In the rows, 128 means zero.
Each row of numbers stands for one node and depends on some of the facts below. Use the named rows to name the rest.

Named rows:
klukun: [161 123 137 107 139 105 158 151 136 142 141 119 152 130 131 108 131 134
 137 132 131 119 112 143 117 109 143 143 122]
floflefik: [ 63 163 108  80 122 136 135 144 164 152 125 150 115  76 108  97 128 118
 144 146 156 134 108 134 179 157 194 103 147]
brekas: [143 128 148 103 135 112 146 124 123 154 115 137 153 131 115 128 134 131
 121 123 131 148 112 143 121 105 120 133 109]
lofan: [182 148 167 104 139 145 128 104 146 111  96 146 178 112  61 148 105 116
 143 134 144 164 120 157  89  92 121 137 115]
vekik: [165 127 137 104 214 125 152 147 184  83 184 143 165 144 103  74 124 104
 107 122 109 155 105 153 152 101 151 122 147]
begrok: [151 117 143 116 153 112 157 122 133 138 127 130 158 131 115 133 141 130
 115 108 129 143 114 146 116 100 117 141 113]
zozosek: [161 143 159 126 122 108 145 143 113 152 113 108 166 150 131 128 129 111
 129 156 129 154 118 136 134  97 134 138 118]
vidis: [144 134 161 102 128 108 141 125 137 160 109 132 157 136 101 129 124 128
 122 131 133 155 113 148 108  93 126 135 112]
klofa: [148 152 139 132 150 143 121  92 165 101  69 159 151 104  58 187 131  93
 121 161 157 132 134 137 119 128 148 162 143]
klurik: [152 130 155 109 132 102 135 124 130 148 115 133 151 143 114 126 134 120
 119 130 132 139 109 137 119 103 131 134 106]
nefol: [157  93 125 134 140 126 137 122 151 192 148 128 128 159 102 140 111 112
 133 110 129 158 157 128 140 106 105 121  85]
sepe: [173 105 125 162 150 108 111  83 158 181 179 120 109 177 106 169 104 100
 144  96 150 152 188 113 171 130 120  81  48]
pluvu: [148 106 143 111 136  99 159 137 124 140 111 147 148 138 125 135 143 129
 108 122 132 143  96 135 113 103 125 137 110]
rital: [186 119 152 121 127  77 119 141 120 130  89 126 139 182 144 112 132 107
 105 152 149 119  92 117 147 112 144 142 108]
mefles: [162  72 118 143 140 136 131 117 155 197 153 129 120 174 100 142 102 101
 135 110 127 157 166 125 154 100 100 121  75]
skiske: [125  58 152 109 118 129 187 150  99 126  83 198 122 125 136 143 131 122
 112 130 133 206  64 115 142  93 121  91 106]
zerim: [ 83 130  96 111 142 126 142 128 155 196  84 126 124 116  96 137 138 117
 105 149 135 117 129 141 139 130 131 181 137]

How the nodes are related:
bafu Σ:a Ω:grotrin, dratak, klukun
begrok Σ:a Ω:plupo
betaple Σ:b Ω:sisu
bofi Σ:a Ω:sobril, pledrom, ludome
boflebros Σ:b Ω:sepe
brekas Σ:a
bretuk Σ:b Ω:ludome
brogek Σ:a Ω:grimo
brufemo Σ:b Ω:bupon, kluvadrik
brune Σ:a Ω:bupon
brustokas Σ:a Ω:plestan
bruzomar Σ:a Ω:kenogok
bugon Σ:b Ω:plotre, ludome
bupon Σ:b Ω:gimi, plupo
dagrun Σ:a Ω:brogek, sepe
delas Σ:b
desom Σ:a Ω:granur
destum Σ:a Ω:bretuk
deto Σ:b Ω:tuklo
drabem Σ:b Ω:vekik
dratak Σ:a
drego Σ:a Ω:groste
drevo Σ:b Ω:boflebros
dribik Σ:a Ω:flosim
driklos Σ:a
dropifa Σ:a Ω:laflal, stogak, flosim
dudrok Σ:a Ω:mefles
dumil Σ:a Ω:sobril, sterabrim, gruskal, sepe
farem Σ:a Ω:lovin
flego Σ:b Ω:zedam, boflebros
flenar Σ:a
flibrur Σ:b Ω:rital, granur
flipo Σ:a Ω:maklen
flodo Σ:a Ω:skiske
floflefik Σ:b Ω:sobril
flogol Σ:a Ω:tistuk
flosim Σ:b Ω:grotam
gegre Σ:a Ω:kenogok, sobril, zedam
gifim Σ:a Ω:stastu, stamik
gigrum Σ:b Ω:komuk, kegrur
gilu Σ:a Ω:stamik
gimi Σ:b Ω:megral
gimok Σ:b Ω:klozuplam, ludome
granur Σ:a
gredrok Σ:b Ω:stamik
gribekon Σ:b Ω:rital
grigom Σ:a Ω:kluvadrik
grimo Σ:a
grodon Σ:a Ω:ludome
groste Σ:a Ω:klefire
grotam Σ:a Ω:rital, skida
grotrin Σ:b Ω:mefles
grozen Σ:a Ω:kenogok, brogek, granur
grubraram Σ:a Ω:ziniki, plazan
gruskal Σ:a Ω:kenogok, sisu
kazu Σ:b Ω:flosim
kegrur Σ:a
kenogok Σ:a
keskem Σ:a Ω:ploklen, flego
kiges Σ:a
klefire Σ:b Ω:mefles
kletus Σ:a Ω:stastok, ludome, flosim
klidris Σ:a Ω:tebro
kliflen Σ:a Ω:savil
klimok Σ:a Ω:pibe
klofa Σ:b Ω:plestan, gribekon, sisu
kloklok Σ:a Ω:kenogok, plazan
klozuplam Σ:b Ω:grimo
klukun Σ:a Ω:pibe, ruluk
klurik Σ:a Ω:skabrak
kluvadrik Σ:a Ω:kenogok, pibe, sobril
komuk Σ:a Ω:grigom, sepe
laflal Σ:a
lagin Σ:b
letru Σ:a Ω:nurol, lagin
liflim Σ:a Ω:betaple, pibe
lofan Σ:a Ω:sisu
loplar Σ:b Ω:tropar
lovin Σ:a Ω:pibe, rital, kiges, flosim
ludome Σ:a Ω:kenogok, mefles
maflal Σ:a Ω:stastok
maklen Σ:a Ω:sterabrim, grimo, sisu
matros Σ:a Ω:floflefik
mefles Σ:a
megral Σ:a Ω:bretuk
megrok Σ:a Ω:sterabrim
meskos Σ:a Ω:mogo, truplugum, plazan, farem
modin Σ:b
mogo Σ:a Ω:tuklo, ploklen
muso Σ:b Ω:flibrur
nefol Σ:a Ω:grubraram, mefles
nekizen Σ:a Ω:kenogok, siskigrim, flosim
nudru Σ:b Ω:skotu, floflefik
nuni Σ:a Ω:sterabrim, keskem, tistuk, rital, kiges
nurol Σ:a Ω:skida
pekla Σ:a
pibe Σ:b Ω:bretuk, sterabrim, ludome
plapluk Σ:b Ω:gifim
plarostim Σ:a Ω:grotrin
plaver Σ:b Ω:lovin, pledrom, gigrum
plazan Σ:a Ω:mefles
pledrom Σ:a
plestan Σ:a Ω:flenar, grodon, zaflo, megral
plibo Σ:a Ω:stastu, kloklok
ploklen Σ:a Ω:sobril
plotre Σ:a Ω:kliflen
plupo Σ:b Ω:sterabrim, stastu, grimo, mefles
pluvu Σ:a Ω:flibrur, delas
pozos Σ:a Ω:drevo, farem
pudros Σ:a Ω:ludome
reti Σ:a Ω:sterabrim, grimo
rital Σ:a
rogras Σ:a Ω:maklen, gruskal, mefles
ruluk Σ:a Ω:kenogok, grotam, rital
sagro Σ:b Ω:gigrum
savil Σ:a
sepe Σ:a Ω:mefles
siskigrim Σ:a Ω:granur
sisu Σ:b Ω:skida
skabrak Σ:a Ω:rital, kegrur, skida
skarolan Σ:a Ω:pledrom
skase Σ:b Ω:driklos, flosim
skida Σ:b
skiske Σ:a Ω:ploklen, granur
skona Σ:b Ω:plestan, rital, sepe
skotu Σ:a Ω:skona
sobril Σ:a Ω:sterabrim
sosto Σ:a Ω:klofa
stalon Σ:a Ω:kletus
stamik Σ:a
stastok Σ:b Ω:rogras
stastu Σ:a Ω:grimo, brogek
stemum Σ:a Ω:bofi, ludome, deto
sterabrim Σ:a Ω:mefles
stinok Σ:b
stogak Σ:a Ω:savil
tebro Σ:a
tetrur Σ:a Ω:lovin, stamik
tifliflan Σ:a Ω:sobril, grimo
tistuk Σ:b Ω:plupo, kloklok
tosku Σ:a Ω:pluvu
travan Σ:b Ω:bugon
trige Σ:a Ω:gimi, mefles
trizotras Σ:a Ω:pledrom, skida
tropar Σ:a Ω:plazan
truplugum Σ:a Ω:gimi
tuklo Σ:b Ω:ploklen, mefles
vaflo Σ:a Ω:farem
vebrol Σ:b Ω:rital, kegrur
vekik Σ:a Ω:sterabrim
vidis Σ:a Ω:nurol
voguflon Σ:b Ω:savil, megral
vupel Σ:a Ω:stinok, boflebros
zaflo Σ:a
zedam Σ:b Ω:gruskal, tuklo
zerim Σ:b Ω:grotrin
zeso Σ:a Ω:brekas, ploklen, grimo
ziniki Σ:a Ω:grotrin
zofar Σ:a Ω:plapluk, stinok
zozosek Σ:a Ω:grotam

Name these rows:
No name comes twice in this set of rows, the named rows included.
[155 127 117 139 137  98 101 130 140 118  65 145 132 176 137 138 146  77
  87 184 170  95 104  93 173 145 166 164 138] : gribekon
[132 149 127  78 184 133 145 164 196  84 203 148 148 116 113  39 107 116
 135 115 124 159  90 152 175 126 178  78 142] : sobril
[171  77 104 143 139 144 133 123 158 215 157 116 108 164  96 139  90 110
 153  97 130 153 175 124 151 111  82 131  71] : plazan
[143  64 106 142 132 115 138 157 112 103  42 183 111 166 150 155 160  86
  86 172 163 121  69  85 179 138 143 158 145] : flibrur
[112 124 104 135 182 133 161 118 153 132 106 144 131 103  98 169 158 114
  89 139 137 112 132 147 128 132 131 171 144] : bupon
[158 163 159 129 139  70 127  87 130 133 137 128 139 130 132 162 145 134
 131 108 158 119 138 137 130 137 157  96  78] : komuk
[151 146 143 109 132 107 154 130 132 137 131 128 136 109 125 127 133 145
 140 113 143 129 117 142 116 122 139 121 102] : grigom
[114 182 141 162 142  80 110  59 140 119 122 138 125 106 114 211 166 112
 116 127 173 102 165 117 160 186 190  96 101] : boflebros
[ 77 121 134 121 114 146 150 112 140 164  84 170 123 104  94 177 140  98
 117 165 141 170 126 128 152 132 166 118 141] : deto
[ 85 130 155  68 103 128 157 152 132 151 137 171 126  90 128  82 105 129
 155 127 133 200  80 136 168 127 177  53 115] : ploklen
[145 100 150 120 137 108 156 123 134 135 139 148 156 137 111 130 147 125
 118 119 126 129 115 148  95  96 151 137 126] : destum

The same nodes again, as new rows of numbers:
Some nodes and their rows:
groste: [145 131 120 142 131 113 128 136 132 103 147 171 118 125 110 144 109 146
 136 164 172  99 109 136 123 139 141 110 126]
rogras: [119 100  88 119 139  91  92 118  92 161 143 132 122 148 157 153 121  75
 112 158 167 141  78 130 150  90 157 111 100]
drevo: [117 118 124 142 153 111 144 152 182 159 123 144 124 125 132 113 131 118
 111  91 132 138 168 122 104 138 120 133 153]
pibe: [171 157  86 114 169 186  93 103 155 126  38 107  79 138 102 173 104 107
  98  98  40  94 178 104 149  96  76 151  89]
nekizen: [147 136 139 132 120 140 122  91 132 116 142 122  92 126 105 120 146 149
 128 137 115 125 148 129 106 118 108 106 143]
stastu: [115 102 172  92 138 130 125 159 118 117  79  53 165 171 182 129  87 110
 122 116 113 144 155 163 101 148 193  90 153]
letru: [135 118 129 117 124 120 131 131 110 126 138 134 133 130 132 132 122 140
 146 123 148 128 118 130 134 124 135 129 129]
begrok: [141 128 122 104 138 111 141 150 108 104 125 145 137 153 137 122  92 122
 164 130 180  91  94 145 135 149 146 144 118]
floflefik: [131 138 116 131 148 152 119 150 167 121  78 107 155 148 132 116 109  97
 117  87 100  90 150 140 102 150 110 146 126]
plapluk: [117 157 107 158 143 121 151 157 183 129 124 159 138 128 118 116 116 122
 129 110 142  86 140 134 112 175 115 139 139]
meskos: [122 139 151 137 118 118 135 103 146 116 163 119 121 137 128 124 130 125
 119 127 132 138 153 124  99 137 129  80 162]
grotam: [218  75  96 152  68 112  94 103  76 105 151 116 130 112 110  54 201 145
 169 128 118 133  59 169 100  97  56 170 115]
reti: [125 117 134 123 143 150  80 142 112 101  75  51 155 164 178 143 100 104
 119 157  85 101 137 177  96 127 152  96 138]
driklos: [ 86 135 153 120 102 141 158 150  91 137 135 124 151  78 113 151 141 183
 149 173 109 158 130 129 183 133 150 138 118]
trizotras: [140 126 140 147 105 144 121 105 110 105 146 103 114 115 121 111 162 144
 115 148 102 146 137 144 112 112 112 108 150]
pledrom: [ 74 142 175 123  91 146 154 129  96 134 129  97 142  84 125 144 159 161
 135 153  85 176 148 114 171 127 140 143 124]
matros: [126 148 143 131 114 138 124 120 131  95 140 125 124 138 115 123 137 139
 120 141 121 116 148 135 106 143 132  90 145]

Rows to name:
No name comes twice in this set of rows, the named rows included.
[151 187  89  95 146 169  92  14 106 129 130 119  54 149  86 210 103  57
  87 129  97 125 105  43 206  52  97 112  84] : ludome
[ 31 148  95 127 108 119 104  97  74 187 176 111 156 127 164 203 157  53
  85 205 135 199  43 106 219  76 174 118  92] : mefles
[ 64 156  58 194 154 119 100 134 197 186 156 174 118 143 143 156 141  77
  58 157 138 124 137 130 111 131 138  85 141] : tuklo
[ 93 108  54 142 180 128  80 204 142 164  61 123 190 174 193 159  69  52
 116 140 136  83  81 175 139 139 171 159  83] : plupo
[103 161 123 140 153 159 133 182 163 109  62 113 194 165 150 116  93 114
 123 122 110  69 145 162 109 181 146 143 135] : klozuplam
[162 191 105 110 176 193 136  74 172 125  75 146  52 114  69 194  87 107
 105  92  80  99 189  49 171 106  77 165  95] : bretuk
[123 116 124 137  70 136 124 139  64 108 142 126 165  77 109  98 190 181
 177 171 117 134  63 154 169 128  95 191  89] : rital

Now the same nodes, written a new way:
Some nodes and their rows:
plestan: [131 116 140 147 143 104  84 143 120 125 157 132 135 108 106 124 126 139
 158 117 140 154 138  93 106 187 109 108  99 154]
klofa: [ 92 137 151 150 116 102 108 112 114 132 122 156 172 104 106 100 143 127
 119  67 136 117 203  95 143  91 128 121 173 200]
gimi: [ 88 147 154 140 104 110  94 181 136 114  93 147 166 123 116  75 170  84
 117 116 131 111 166 111 126 137 111 107 173 192]
bruzomar: [147 135 113 135 164 104  47 136 152 120 148  79 106 141 130 153  76 163
 191 110 139 130 129 122 135 115 204  98 112 151]
tuklo: [ 89 142 165 110 185 127 133  95 159  76  85  92 137  89 170 131 185 111
  16 154 195 150 183 131 173  82 140 119 161 136]
flego: [116 158 143 152 121 132 110 115 125  96 127 151 166  99 123  96 153  80
 102 136 162 103 191  67 116  83 146 106 147 141]
boflebros: [153 152 150 176 140 113 109 105  98  89 154 148 179  77 106  61 151  53
  95 162 167  84 191  31  93  67 141  86 120 152]
skotu: [150 128 126 133 144 106 102 127 119 117 167 117 119 122 117 137 120 129
 142 138 146 142 132  88 124 164 123 106  84 146]
sagro: [106 157 143 121 110 129 128 143 122 106 115 148 144 135 138 108 150  95
 105 122 140 100 162  98 140  94 132 108 149 178]
pekla: [131 122 127 123 135 114 100 133 130 116 149 118 112 130 130 148 116 140
 139 122 134 151 128 102 134 166 126 112  95 146]
ludome: [119 107 170  91 248 104  93 145 133 116 142  82 114 140 181 131  71 223
 131 148 207 135 113 140  66 123 202  71 114 180]
bugon: [ 86 144 171  98 139 138 147 160 115 123 111 187 156 154 177  97 128 154
 114 141 202 101 157 117  71 101 151  97 167 187]
tebro: [132 117 130 120 130 117  97 129 125 112 154 122 112 128 136 146 119 139
 144 126 132 150 121 107 131 172 129 108  94 146]
sterabrim: [132  44 145 119 231  46 118 113 119 140  99  37  84 133 116  89 117 146
  30 149 134 117 134 172 146 185 128 131  76 172]
stogak: [112 118 131 131 123 121  83 136 132 115 138 119 122 121 118 140 127 133
 144 125 122 148 133 102 125 199 104 106 108 143]
dratak: [129 124 125 115 134 118  97 135 125 117 157 122 114 135 128 150 124 144
 139 122 135 146 121 110 137 169 124 106  92 148]
flogol: [134 118 126 121 138 107  99 134 128 120 147 118 111 137 126 138 118 140
 145 128 129 144 128 104 131 173 124 110  95 151]

Name these rows:
No name comes twice in this set of rows, the named rows included.
[135 117 132 117 132 107  78 136 124 103 158 116 115 149 143 142 109 140
 142 117 120 147 111 109 136 152 137 104  84 150] : plibo
[116 109 127 152 166  95  40  97 135 142 154  93 128  99 104 153  75 199
 185  56 126 148 174 121 145 114 201 116 134 150] : gruskal
[189 158  94 122 160  94 110  98 151 150 161  67  96 168 123 152  66 144
 195 118 166 137 125  95 152 114 150 103 104 198] : ruluk
[122 118 144 100 161 129 125 140 122 125 150 152 117 136 159 145 102 193
 146 145 187 141 131 118  82 174 147 109 102 145] : stemum
[120 159 145 154 117 125 109 119 112  95 134 152 168 100 119  87 152  73
 106 136 155  93 180  61 114  86 137  95 141 157] : drevo
[134 131 124 127 134 121 113 101 154  99 146 124 115 108 135 166 144 139
 123 145 166 180 153 119 144 170 128 136  93  99] : keskem
[132 127 118  95 160 145 155 136 107 121 156 172  90 135 153 155 107 203
 136 151 184 109 131 142  84 155 176 127  83 111] : bofi
[109 149 140 122 106 110  94 162 137 114  99 137 145 161 138  93 141  86
 117 112 120  97 146 118 151  93 139 105 153 189] : tistuk
[ 98 159 119  85  97 158 129  35 158 147  70  80 123 172 170 131  64  78
 125 147 140  79 179  53 138 110  94  81 212 181] : flosim
[117 120 118 108 126 135  91  88 146 133 119  88 107 141 143 156  80 129
 148 142 128 132 136  83 123 192 106 105 124 135] : dropifa
[ 89 156 128 101  99 148 119  86 144 125  81 115 135 149 159 115 104  81
 113 138 135  85 173  79 136 110 115  93 191 168] : skase
[142 131 112 110 135 117 115  87 137 132 145  95 100 146 130 162  88 143
 146 131 139 141 135  88 140 160 113 103 108 161] : zozosek
[142  70 103 130 134  67 123 124 116 174  95 109  93 158  85  86 105 137
 104 126 110 106 152 164 131 208 118 163  86 135] : vekik
[168 144 109 109 151 101 177  98 110 145 197 126 103 149 110 170 113 163
 142 100 167 157 125  84 173 143  89 126  77 221] : skabrak

Now the same nodes, written a new way:
Some rows with their names:
megrok: [135  88 159 130 135 151 119 121 124 129 150 117  68 147 143]
kazu: [ 48  64 130 151  79 179 155 112 107 123 120 158 149 132 163]
skarolan: [142  86 154 157 134 179 137 146 102 111 150 164  85 158 160]
tetrur: [142 120 148 151 143 136 108 134  72 117 197 129 185 155 106]
skiske: [121 101 150 127 179 158 170 110 120 132 126 137  89 167 143]
zeso: [158 146 155 135 158 136 129 125 144 116 186 107 171 160 124]
drabem: [ 51  99 148 141  72 162 126 124 154 119 123 143 112 119 131]
laflal: [126  74 108 160 131 173 151 127  62 116 119 116  99 162 157]
klefire: [ 50 109 128 127  63 150 163 116 137 100 127 149  94 124 144]
lagin: [124 180 135 155  35 166 157 152 108 110 114 148 192 134 106]
drevo: [ 93 151 119 156  83 127 137 116 128  79 144 181 205 144  93]
skotu: [132 102 152 151 161 142 144 142 104 108 126 146  72 125 129]
voguflon: [ 33  78 124 161  99 166 157 152 117 100 119 128 127  91 157]
klozuplam: [ 96 147 132 155  72 133 130 121 152 108 126 113 197 111 105]
muso: [ 80 148 153 124 101 136 178 133 110 141 132 161 227 126 102]
liflim: [136  71 161 137 134 152 119 145 108 126 154 123  80 134 155]
tistuk: [ 88 146 136 130  68 118 127 102 131 124 148 133 198 118  89]

Rows to name:
No name comes twice in this set of rows, the named rows included.
[107  86 148 130 148 138 133 130 108 114 152 103  73 143 141] : brune
[ 64 107 109 119  30 140 179 108 121 110 115 141  84 128 133] : grotrin
[ 99 141 146 141  92 124 149 156 125 105 144 168 200  87 104] : skona
[ 79 153 128 121  58 125 164 131 132 100 171 139 192 127 112] : loplar
[127  85 143 127 157 172 166 105  85 148 122 127 101 151 146] : siskigrim
[186 158 127 141 129 111 140 120 100  86 144 131 146 140  92] : sepe
[137  94 165 135 126 173 135 150 112 138 141 124  76 137 149] : lofan
[ 70  91 152 140  55 167 133 138 134 131 104 155 113 100 130] : betaple
[ 48 111 157 146 116 157 147 139 154 106 118 171 123 104 136] : nudru
[ 58  86 171 138  85 165 155 142 113 125 126 195 123 110 131] : vebrol
[134 153 129 150  33 138 140 137 121 109 105 138 189 106  97] : sisu
[163  89 139 142 121 159 151 134  64 106 101 174  69 150 110] : kegrur
[ 97 140 149 138  78 127 143 176 121 122 136 145 198  81 113] : klofa
[ 48  97 112 139  75 132 158 124 116  85 107 138 102 104 122] : gimi
[ 84 157 130 153  73 147 158 138 124  98 137 137 201 135 106] : modin

